Here is a tiny trained network, its code and every weight. The questions are about switching its units off for an input and a class, where a switched-off unit gives its printed mean instead of its output.

import numpy as np


def w(rows, s, z=0):
    codes = np.array(rows[::2]) - 128.0
    scale = np.full(codes.shape[1], s)
    scale[-1] = z or s
    return codes * scale


def norm(h):
    return h / np.sqrt((h * h).mean(-1, keepdims=True) + 1e-5)


def f(y):
    return y / 2 * (1 + np.tanh(0.7978845608 * (y + 0.044715 * y**3)))


def log_softmax(a):
    a = a - a.max(-1, keepdims=True)
    return a - np.log(np.exp(a).sum(-1, keepdims=True))


def net(x, mask):
    res = np.array(x, float).reshape(1, 5) / 4 @ E
    u = 0
    for l in range(3):
        y = f(norm(res) @ A[l][:, :-1].T + A[l][:, -1])
        res = res + np.where(mask[u : u + 6], y, B[l][:, -1]) @ B[l][:, :-1]
        u += 6
    return log_softmax(norm(res)[-1] @ U[:, :-1].T + U[:, -1])


A, B = {}, {}
E = w([
[42,29,121,1],'x0',
[126,130,132,129],'x1',
[58,24,8,176],'x2',
[61,214,42,84],'x3',
[125,132,131,128],'x4',
],0.0064)
A[0] = w([
[196,64,229,89,80],'0.n1',
[153,137,44,244,37],'0.n2',
[155,161,97,81,69],'0.n3',
[177,11,153,228,27],'0.n4',
[171,26,211,211,255],'0.n5',
[161,212,156,191,96],'0.n6',
],0.012,0.0049)
B[0] = w([
[2,61,115,116,203],'0.n1',
[72,176,221,189,171],'0.n2',
[114,161,145,110,128],'0.n3',
[220,213,161,155,188],'0.n4',
[160,84,214,132,255],'0.n5',
[205,132,65,129,193],'0.n6',
],0.023,0.0097)
A[1] = w([
[206,200,106,66,116],'1.n1',
[109,198,112,135,109],'1.n2',
[224,53,150,117,150],'1.n3',
[125,144,171,168,218],'1.n4',
[154,117,5,173,167],'1.n5',
[120,207,56,199,5],'1.n6',
],0.019,0.003)
B[1] = w([
[224,75,118,30,202],'1.n1',
[51,116,149,123,161],'1.n2',
[84,86,16,174,254],'1.n3',
[95,175,67,131,208],'1.n4',
[155,240,41,112,186],'1.n5',
[3,186,58,161,178],'1.n6',
],0.02,0.0095)
A[2] = w([
[136,71,4,175,8],'2.n1',
[121,175,168,91,19],'2.n2',
[140,138,101,169,8],'2.n3',
[119,181,104,51,167],'2.n4',
[108,198,87,99,22],'2.n5',
[178,120,163,95,235],'2.n6',
],0.024,0.0016)
B[2] = w([
[253,8,95,142,250],'2.n1',
[154,48,160,107,135],'2.n2',
[166,157,212,108,156],'2.n3',
[162,233,213,76,194],'2.n4',
[107,140,11,78,190],'2.n5',
[30,130,150,169,139],'2.n6',
],0.022,0.015)
U = w([
[231,28,96,169,253],'0',
[196,210,28,29,187],'1',
[34,24,169,110,97],'2',
[106,183,228,9,28],'3',
[182,207,201,243,97],'4',
[11,220,53,172,56],'5',
],0.014,0.0026)

Each question gives the input, the list of numbers given to net, and the class t.
The units are the neurons (one row each of A and B). Each row of codes is followed by its name. A weight is (code - 128) times the scale printed after its matrix; where a second scale follows, it is the last column's (A, B and U).
mask holds one flag per neuron, layer by layer. A switched-off neuron (its flag False) gives its mean, the last column of its row in B, instead of its output. The means were averaged over made-up inputs and are rounded, as every weight is.
A unit's drop is (log p(t) with every unit on - log p(t) with that unit switched off) / (log p(t) with every unit on - log p(t) with every unit switched off).
The circuit of an input: a set's keep is (log p(t) with only the set's units on - log p(t) with every unit switched off) / (log p(t) with every unit on - log p(t) with every unit switched off). Starting from the 12 units with the biggest drops (on a tie, the unit counted first), units are removed one at a time, each time the one whose removal leaves the highest keep (on an exact tie, the one counted first), for as long as the keep stays at least 0.8.
units of the circuit, in order: the units of the circuit, biggest drop first
most important unit: the unit with the biggest drop
k most important neurons: the k neurons with the biggest drops, biggest first
top k neurons in layer l: the k neurons of layer l with the biggest drops, biggest first
input [-4,-7,2,-8,7], class 4: units of the circuit, in order -> 0.n4, 2.n1
input [-7,-4,3,-5,-5], class 4: 2 most important neurons -> 0.n2, 2.n1
input [-2,-2,6,3,-5], class 5: 2 most important neurons -> 0.n5, 0.n2
input [-1,-5,3,-6,-2], class 4: most important unit -> 0.n4
input [-8,4,8,1,-6], class 5: 2 most important neurons -> 0.n2, 2.n1
input [4,0,-6,1,0], class 3: 2 most important neurons -> 1.n3, 2.n1
input [7,3,-2,-5,4], class 2: 2 most important neurons -> 0.n1, 2.n1
input [1,-7,-3,-1,7], class 2: 3 most important neurons -> 0.n1, 1.n3, 2.n1
input [5,-2,-3,-8,1], class 2: top 2 neurons in layer 0 -> 0.n1, 0.n6
input [6,-7,6,2,4], class 1: top 2 neurons in layer 1 -> 1.n5, 1.n3
input [3,6,-2,1,-4], class 3: 3 most important neurons -> 1.n3, 0.n5, 2.n1
input [3,7,0,3,2], class 3: 4 most important neurons -> 0.n5, 1.n3, 0.n6, 0.n2
input [-3,2,1,2,-8], class 5: 2 most important neurons -> 0.n2, 0.n5
input [3,-4,-5,-6,-4], class 2: units of the circuit, in order -> 0.n1
input [-8,-8,1,-5,0], class 4: 2 most important neurons -> 0.n2, 0.n4
input [1,-8,-1,6,5], class 3: 4 most important neurons -> 0.n5, 1.n3, 0.n6, 0.n2
input [-1,-5,4,-8,3], class 4: 2 most important neurons -> 0.n4, 2.n1
input [2,-5,-5,0,-8], class 2: top 2 neurons in layer 0 -> 0.n1, 0.n4
input [-5,6,1,0,1], class 4: top 2 neurons in layer 1 -> 1.n5, 1.n3
input [-7,1,5,-5,3], class 4: units of the circuit, in order -> 0.n2
input [6,1,7,2,-4], class 1: top 2 neurons in layer 0 -> 0.n5, 0.n1
input [7,-8,3,2,0], class 1: top 2 neurons in layer 0 -> 0.n2, 0.n5
input [1,-2,-5,5,1], class 3: top 2 neurons in layer 1 -> 1.n3, 1.n1
input [2,-8,-3,6,8], class 3: top 2 neurons in layer 0 -> 0.n6, 0.n2
